Below are the code and all the weights of a small trained network. Each question names an input and a class and asks about switching units off, where a switched-off unit gives its printed mean instead of its output.

import numpy as np


def w(rows, s, z=0):
    codes = np.array(rows[::2]) - 128.0
    scale = np.full(codes.shape[1], s)
    scale[-1] = z or s
    return codes * scale


def norm(h):
    return h / np.sqrt((h * h).mean(-1, keepdims=True) + 1e-5)


def f(y):
    return np.maximum(y, 0)


def log_softmax(a):
    a = a - a.max(-1, keepdims=True)
    return a - np.log(np.exp(a).sum(-1, keepdims=True))


def net(x, mask):
    res = np.array(x, float).reshape(1, 7) / 4 @ E
    u = 0
    for l in range(2):
        y = f(norm(res) @ A[l][:, :-1].T + A[l][:, -1])
        res = res + np.where(mask[u : u + 11], y, B[l][:, -1]) @ B[l][:, :-1]
        u += 11
    return log_softmax(norm(res)[-1] @ U[:, :-1].T + U[:, -1])


A, B = {}, {}
E = w([
[74,95,117,158,125,107,151,97,195,98,115,134],'x0',
[139,133,55,54,136,164,181,188,139,52,111,170],'x1',
[118,117,165,138,201,124,112,92,194,212,40,162],'x2',
[93,71,50,159,139,126,172,220,194,184,144,103],'x3',
[91,196,170,181,5,119,92,141,147,87,1,95],'x4',
[222,150,73,213,59,110,122,177,186,158,125,150],'x5',
[189,55,119,76,102,197,112,162,144,149,96,158],'x6',
],0.0033)
A[0] = w([
[63,156,138,176,117,100,120,51,127,102,108,133,5],'0.n0',
[128,22,92,170,173,105,138,143,149,244,243,120,79],'0.n1',
[255,107,82,145,62,140,141,96,99,74,159,128,65],'0.n2',
[82,144,93,162,124,28,190,134,226,32,145,96,22],'0.n3',
[125,145,249,126,90,101,117,47,68,131,157,86,94],'0.n4',
[118,47,203,96,107,242,112,152,96,107,97,164,141],'0.n5',
[71,108,129,119,170,149,135,128,101,77,190,173,157],'0.n6',
[166,163,63,111,185,88,199,198,167,78,148,86,75],'0.n7',
[67,166,73,227,250,30,178,92,210,146,115,187,117],'0.n8',
[97,111,113,55,186,118,226,113,57,57,210,147,123],'0.n9',
[115,151,80,206,67,97,146,131,146,56,175,122,67],'0.n10',
],0.0035,0.0019)
B[0] = w([
[98,173,107,182,162,121,178,78,101,76,144,102,166],'0.n0',
[125,56,113,51,184,80,242,78,129,209,5,12,254],'0.n1',
[121,187,178,129,157,214,41,151,26,145,186,237,196],'0.n2',
[184,135,84,122,183,196,54,62,144,193,84,165,195],'0.n3',
[168,174,128,129,148,24,167,119,90,103,138,132,217],'0.n4',
[214,137,121,195,194,166,98,168,84,119,177,177,208],'0.n5',
[88,110,134,93,159,109,141,128,188,79,143,110,203],'0.n6',
[115,182,135,164,106,205,80,121,129,106,221,96,192],'0.n7',
[200,155,83,169,121,208,102,174,52,101,154,50,236],'0.n8',
[35,108,102,86,176,182,155,160,254,168,158,71,249],'0.n9',
[226,81,172,33,154,183,54,122,149,125,107,196,198],'0.n10',
],0.0036,0.0035)
A[1] = w([
[158,76,107,111,160,107,144,143,127,215,165,90,84],'1.n0',
[209,158,62,166,123,127,103,180,58,119,156,119,117],'1.n1',
[98,168,137,97,104,115,106,112,147,25,64,142,110],'1.n2',
[95,171,238,163,165,44,171,54,98,153,102,100,107],'1.n3',
[171,84,117,160,45,111,129,150,197,198,37,107,60],'1.n4',
[160,88,137,108,183,169,151,115,75,137,167,127,128],'1.n5',
[120,142,233,125,190,89,71,54,73,181,115,106,168],'1.n6',
[242,111,115,105,55,85,149,136,83,130,183,185,142],'1.n7',
[65,163,141,104,141,24,145,95,114,67,147,95,6],'1.n8',
[99,115,118,236,100,121,124,106,239,211,56,114,170],'1.n9',
[64,103,160,82,39,113,119,253,96,110,154,116,125],'1.n10',
],0.0051,0.0021)
B[1] = w([
[102,105,130,43,185,66,150,79,76,58,97,95,231],'1.n0',
[146,112,151,207,76,132,100,143,177,109,90,93,219],'1.n1',
[132,91,118,96,182,136,175,104,137,178,185,61,194],'1.n2',
[108,150,175,198,3,170,104,151,95,137,131,154,227],'1.n3',
[66,110,52,69,200,72,195,21,30,192,205,58,200],'1.n4',
[86,119,76,88,194,45,166,114,140,172,125,91,232],'1.n5',
[187,133,137,142,52,192,107,155,184,88,81,228,254],'1.n6',
[189,82,144,136,121,152,38,169,135,73,12,127,200],'1.n7',
[143,83,126,169,139,52,198,18,54,252,146,96,169],'1.n8',
[221,47,65,70,182,123,98,229,105,24,99,50,221],'1.n9',
[113,243,144,210,117,181,59,147,210,96,164,173,165],'1.n10',
],0.0047)
U = w([
[79,200,102,131,137,190,106,166,189,96,234,123,92],'0',
[54,145,123,142,119,62,139,171,174,147,127,202,2],'1',
[115,67,57,34,255,108,172,131,109,133,149,46,193],'2',
[59,120,134,116,92,93,136,166,148,182,141,167,26],'3',
[211,130,140,197,51,165,40,168,113,99,53,121,180],'4',
[148,109,189,60,162,137,123,81,144,163,97,244,98],'5',
[55,170,200,181,74,104,192,36,61,170,157,123,127],'6',
],0.0097,0.0053)

Each question gives the input, the list of numbers given to net, and the class t.
The units are the neurons (one row each of A and B). Each row of codes is followed by its name. A weight is (code - 128) times the scale printed after its matrix; where a second scale follows, it is the last column's (A, B and U).
mask holds one flag per neuron, layer by layer. A switched-off neuron (its flag False) gives its mean, the last column of its row in B, instead of its output. The means were averaged over made-up inputs and are rounded, as every weight is.
A unit's drop is (log p(t) with every unit on - log p(t) with that unit switched off) / (log p(t) with every unit on - log p(t) with every unit switched off).
The circuit of an input: a set's keep is (log p(t) with only the set's units on - log p(t) with every unit switched off) / (log p(t) with every unit on - log p(t) with every unit switched off). Starting from the 12 units with the biggest drops (on a tie, the unit counted first), units are removed one at a time, each time the one whose removal leaves the highest keep (on an exact tie, the one counted first), for as long as the keep stays at least 0.8.
units of the circuit, in order: the units of the circuit, biggest drop first
most important unit: the unit with the biggest drop
k most important neurons: the k neurons with the biggest drops, biggest first
k most important neurons of layer l: the k neurons of layer l with the biggest drops, biggest first
drop of u: that unit's drop, to one decimal
input [3,-2,-1,5,6,8,1], class 2: units of the circuit, in order : 1.n4
input [8,0,-6,2,6,-3,6], class 0: 2 most important neurons : 0.n1, 1.n10
input [6,6,-3,4,1,1,5], class 4: 2 most important neurons : 0.n1, 0.n9
input [-6,3,-4,7,8,-3,-1], class 0: units of the circuit, in order : 1.n10, 1.n7
input [-1,-8,4,-4,-6,7,7], class 2: units of the circuit, in order : 0.n1, 1.n4
input [-2,7,-1,6,4,-6,5], class 0: units of the circuit, in order : 1.n10, 0.n1
input [-6,-7,6,1,2,-8,4], class 4: 2 most important neurons : 1.n6, 1.n3
input [8,-7,2,-7,-3,-4,3], class 6: 4 most important neurons : 1.n8, 0.n4, 1.n3, 1.n9
input [2,-7,6,-7,-7,8,2], class 4: 2 most important neurons : 1.n6, 0.n9
input [-2,7,3,-6,7,-3,0], class 6: 4 most important neurons of layer 0 : 0.n10, 0.n8, 0.n3, 0.n2
input [-3,-2,4,-3,3,-7,1], class 4: 4 most important neurons of layer 1 : 1.n6, 1.n3, 1.n4, 1.n0
input [1,-3,2,-8,6,1,-2], class 6: 3 most important neurons of layer 0 : 0.n4, 0.n0, 0.n3
input [5,-6,3,2,8,5,1], class 2: 2 most important neurons : 1.n4, 1.n9
input [-5,0,3,1,6,-5,-5], class 6: most important unit : 1.n8
input [1,4,8,-6,8,1,4], class 2: 2 most important neurons of layer 1 : 1.n4, 1.n2
input [0,6,-8,-4,-7,-1,0], class 0: 2 most important neurons : 0.n1, 1.n10
input [2,8,-5,-4,-4,6,7], class 4: 2 most important neurons of layer 1 : 1.n7, 1.n1
input [6,1,0,-5,3,1,-2], class 6: 3 most important neurons of layer 0 : 0.n0, 0.n4, 0.n5
input [1,4,-3,8,6,-4,-4], class 0: 2 most important neurons : 0.n1, 0.n7
input [-2,-2,0,1,1,-2,-6], class 6: units of the circuit, in order : 1.n9
input [-7,6,-8,-5,7,-7,-1], class 0: 3 most important neurons : 1.n10, 0.n1, 0.n9
input [-2,-3,2,-1,-1,5,5], class 2: 2 most important neurons : 1.n4, 0.n1
input [-5,0,2,-7,2,-8,-5], class 6: drop of 1.n8 : 0.2
input [2,-2,-8,0,0,-2,1], class 0: drop of 0.n9 : 0.1
